Below is a small trained network, with its code and all its weights. Each question gives an input and a class and asks what happens when units are switched off, that is, made to give their printed mean instead of their output.

import numpy as np


def w(rows, s, z=0):
    codes = np.array(rows[::2]) - 128.0
    scale = np.full(codes.shape[1], s)
    scale[-1] = z or s
    return codes * scale


def f(y):
    return y / 2 * (1 + np.tanh(0.7978845608 * (y + 0.044715 * y**3)))


def log_softmax(a):
    a = a - a.max(-1, keepdims=True)
    return a - np.log(np.exp(a).sum(-1, keepdims=True))


def net(x, mask):
    res = np.array(x, float).reshape(1, 8) / 4 @ E
    y = f(res @ A[0][:, :-1].T + A[0][:, -1])
    res = res + np.where(mask, y, B[0][:, -1]) @ B[0][:, :-1]
    return log_softmax(res[-1] @ U[:, :-1].T + U[:, -1])


A, B = {}, {}
E = w([
[143,97,56,71,215,242,170,119,96],'x0',
[127,128,125,126,128,127,126,131,130],'x1',
[186,127,227,70,156,91,176,220,53],'x2',
[240,35,131,209,58,175,161,143,154],'x3',
[81,106,150,172,127,197,2,205,78],'x4',
[126,125,128,123,127,129,128,128,130],'x5',
[134,156,210,173,251,159,135,153,243],'x6',
[129,128,124,132,132,123,127,130,127],'x7',
],0.0065)
A[0] = w([
[82,131,45,180,104,145,92,46,200,91],'neuron 1',
[125,167,173,174,79,35,86,132,149,4],'neuron 2',
[197,164,99,74,107,49,253,22,186,9],'neuron 3',
[201,40,138,180,87,183,152,146,135,135],'neuron 4',
[176,137,191,101,151,87,159,214,74,66],'neuron 5',
[130,175,180,161,56,11,144,103,170,33],'neuron 6',
[113,183,197,164,236,149,141,164,253,47],'neuron 7',
[72,112,54,196,101,153,89,44,185,71],'neuron 8',
[57,197,141,64,162,106,99,115,108,59],'neuron 9',
[203,59,145,189,78,170,155,140,139,116],'neuron 10',
[224,61,142,196,92,159,155,142,156,137],'neuron 11',
[141,93,74,43,198,246,161,103,74,95],'neuron 12',
[53,185,134,71,181,105,103,113,100,111],'neuron 13',
[89,108,146,177,116,189,14,191,73,36],'neuron 14',
[135,129,66,94,65,98,115,106,41,72],'neuron 15',
[150,96,56,61,208,233,172,107,96,103],'neuron 16',
[164,121,205,99,148,91,165,198,65,35],'neuron 17',
[110,103,88,101,62,111,129,107,36,86],'neuron 18',
[56,198,138,74,160,96,104,121,111,92],'neuron 19',
[81,141,57,201,116,149,81,43,224,75],'neuron 20',
[115,114,83,80,49,110,130,115,54,108],'neuron 21',
[84,102,145,170,113,183,13,204,79,23],'neuron 22',
[103,113,65,94,50,102,123,121,55,73],'neuron 23',
[123,113,91,83,58,107,109,102,44,101],'neuron 24',
[104,154,189,177,47,47,61,146,147,29],'neuron 25',
[47,197,130,67,167,113,111,134,98,117],'neuron 26',
[191,106,196,94,141,105,164,194,70,52],'neuron 27',
[205,50,138,184,81,164,151,154,138,125],'neuron 28',
],0.006,0.0017)
B[0] = w([
[171,173,170,50,112,166,139,135,40,213],'neuron 1',
[121,152,127,190,88,169,167,200,138,189],'neuron 2',
[4,1,106,101,235,105,231,129,75,254],'neuron 3',
[101,158,69,120,99,65,66,83,161,203],'neuron 4',
[166,178,162,55,96,168,119,121,62,203],'neuron 5',
[89,141,111,181,102,161,187,219,129,213],'neuron 6',
[235,70,204,186,209,179,71,56,201,228],'neuron 7',
[170,189,170,40,98,160,128,147,36,210],'neuron 8',
[111,145,68,121,88,64,78,93,172,198],'neuron 9',
[90,143,70,103,92,48,72,80,162,199],'neuron 10',
[106,132,82,107,111,63,81,72,148,208],'neuron 11',
[123,176,103,209,48,145,166,234,151,219],'neuron 12',
[110,147,78,131,88,52,81,98,162,207],'neuron 13',
[28,33,109,99,214,111,217,132,96,220],'neuron 14',
[165,111,164,154,166,154,114,103,162,199],'neuron 15',
[115,175,115,209,52,159,171,219,156,217],'neuron 16',
[171,177,153,57,104,160,117,131,62,199],'neuron 17',
[185,99,174,172,165,167,104,90,186,198],'neuron 18',
[114,156,64,132,88,63,80,82,176,201],'neuron 19',
[182,172,172,45,119,174,118,131,54,220],'neuron 20',
[181,95,186,173,182,169,101,81,184,203],'neuron 21',
[34,37,113,97,217,98,216,129,89,221],'neuron 22',
[191,109,174,159,174,173,102,98,176,203],'neuron 23',
[188,103,181,178,186,165,94,86,186,203],'neuron 24',
[118,151,110,198,79,167,187,231,130,216],'neuron 25',
[98,148,69,119,96,65,78,83,160,209],'neuron 26',
[167,175,139,68,104,136,112,125,78,198],'neuron 27',
[96,156,67,104,97,59,77,78,165,202],'neuron 28',
],0.0071,0.0056)
U = w([
[108,157,33,105,75,20,33,69,180,254],'0',
[205,95,229,196,198,182,74,76,213,148],'1',
[171,195,181,2,86,166,115,139,4,126],'2',
[27,27,99,97,209,99,229,137,82,81],'3',
[117,180,96,251,35,161,176,245,157,11],'4',
],0.01,0.00072)

Each question gives the input, the list of numbers given to net, and the class t.
The units are the neurons (one row each of A and B). Each row of codes is followed by its name. A weight is (code - 128) times the scale printed after its matrix; where a second scale follows, it is the last column's (A, B and U).
mask holds one flag per neuron, in row order. A switched-off neuron (its flag False) gives its mean, the last column of its row in B, instead of its output. The means were averaged over made-up inputs and are rounded, as every weight is.
A unit's drop is (log p(t) with every unit on - log p(t) with that unit switched off) / (log p(t) with every unit on - log p(t) with every unit switched off).
The circuit of an input: a set's keep is (log p(t) with only the set's units on - log p(t) with every unit switched off) / (log p(t) with every unit on - log p(t) with every unit switched off). Starting from the 12 units with the biggest drops (on a tie, the unit counted first), units are removed one at a time, each time the one whose removal leaves the highest keep (on an exact tie, the one counted first), for as long as the keep stays at least 0.8.
units of the circuit, in order: the units of the circuit, biggest drop first
k most important neurons: the k neurons with the biggest drops, biggest first
drop of u: that unit's drop, to one decimal
input [-6,4,-3,6,2,-8,3,1], class 0: units of the circuit, in order : [neuron 10]
input [8,4,-6,7,4,-5,0,-7], class 4: 2 most important neurons : [neuron 16; neuron 12]
input [7,5,-1,6,8,-6,-7,8], class 3: 3 most important neurons : [neuron 14; neuron 22; neuron 7]
input [-5,-6,-8,-5,5,-5,7,-6], class 2: units of the circuit, in order : [neuron 20; neuron 8]
input [8,4,5,0,2,3,-5,-2], class 4: 2 most important neurons : [neuron 12; neuron 16]
input [4,-1,-5,-7,8,-5,7,4], class 3: 3 most important neurons : [neuron 14; neuron 22; neuron 4]
input [-7,-4,-8,-7,-2,-2,6,-5], class 2: 3 most important neurons : [neuron 20; neuron 1; neuron 8]
input [0,-8,2,0,-6,-5,-4,-3], class 3: 2 most important neurons : [neuron 3; neuron 7]
input [-3,-5,4,6,-1,2,-7,3], class 1: 4 most important neurons : [neuron 21; neuron 24; neuron 18; neuron 23]
input [6,0,0,7,7,1,-6,8], class 0: 2 most important neurons : [neuron 4; neuron 28]
input [8,-5,-4,0,6,-4,6,8], class 4: 3 most important neurons : [neuron 12; neuron 16; neuron 3]
input [7,1,-1,-3,-6,-4,4,6], class 4: 2 most important neurons : [neuron 16; neuron 12]
input [-8,1,4,0,-7,8,4,-6], class 4: 4 most important neurons : [neuron 6; neuron 2; neuron 22; neuron 14]
input [-8,-7,1,-6,1,8,-3,-2], class 4: units of the circuit, in order : [neuron 25]
input [-7,-1,-5,2,-4,-5,-4,-1], class 4: 2 most important neurons : [neuron 6; neuron 25]
input [-8,-5,2,4,-8,-8,-8,1], class 1: 2 most important neurons : [neuron 21; neuron 24]
input [6,5,-7,-6,-2,-7,-5,8], class 2: 3 most important neurons : [neuron 1; neuron 8; neuron 20]
input [-3,-1,2,-6,5,-4,-5,-8], class 0: 2 most important neurons : [neuron 3; neuron 26]
input [-3,3,6,1,3,-7,-7,5], class 1: drop of neuron 21 : 0.1
input [-3,-1,-6,4,-8,-2,4,-6], class 3: drop of neuron 3 : 1.4
input [7,5,-1,-7,5,2,-8,7], class 1: drop of neuron 24 : 0.3
input [5,7,6,8,7,6,3,-7], class 0: drop of neuron 28 : 0.1
input [1,6,-6,6,7,1,2,2], class 3: units of the circuit, in order : [neuron 14]
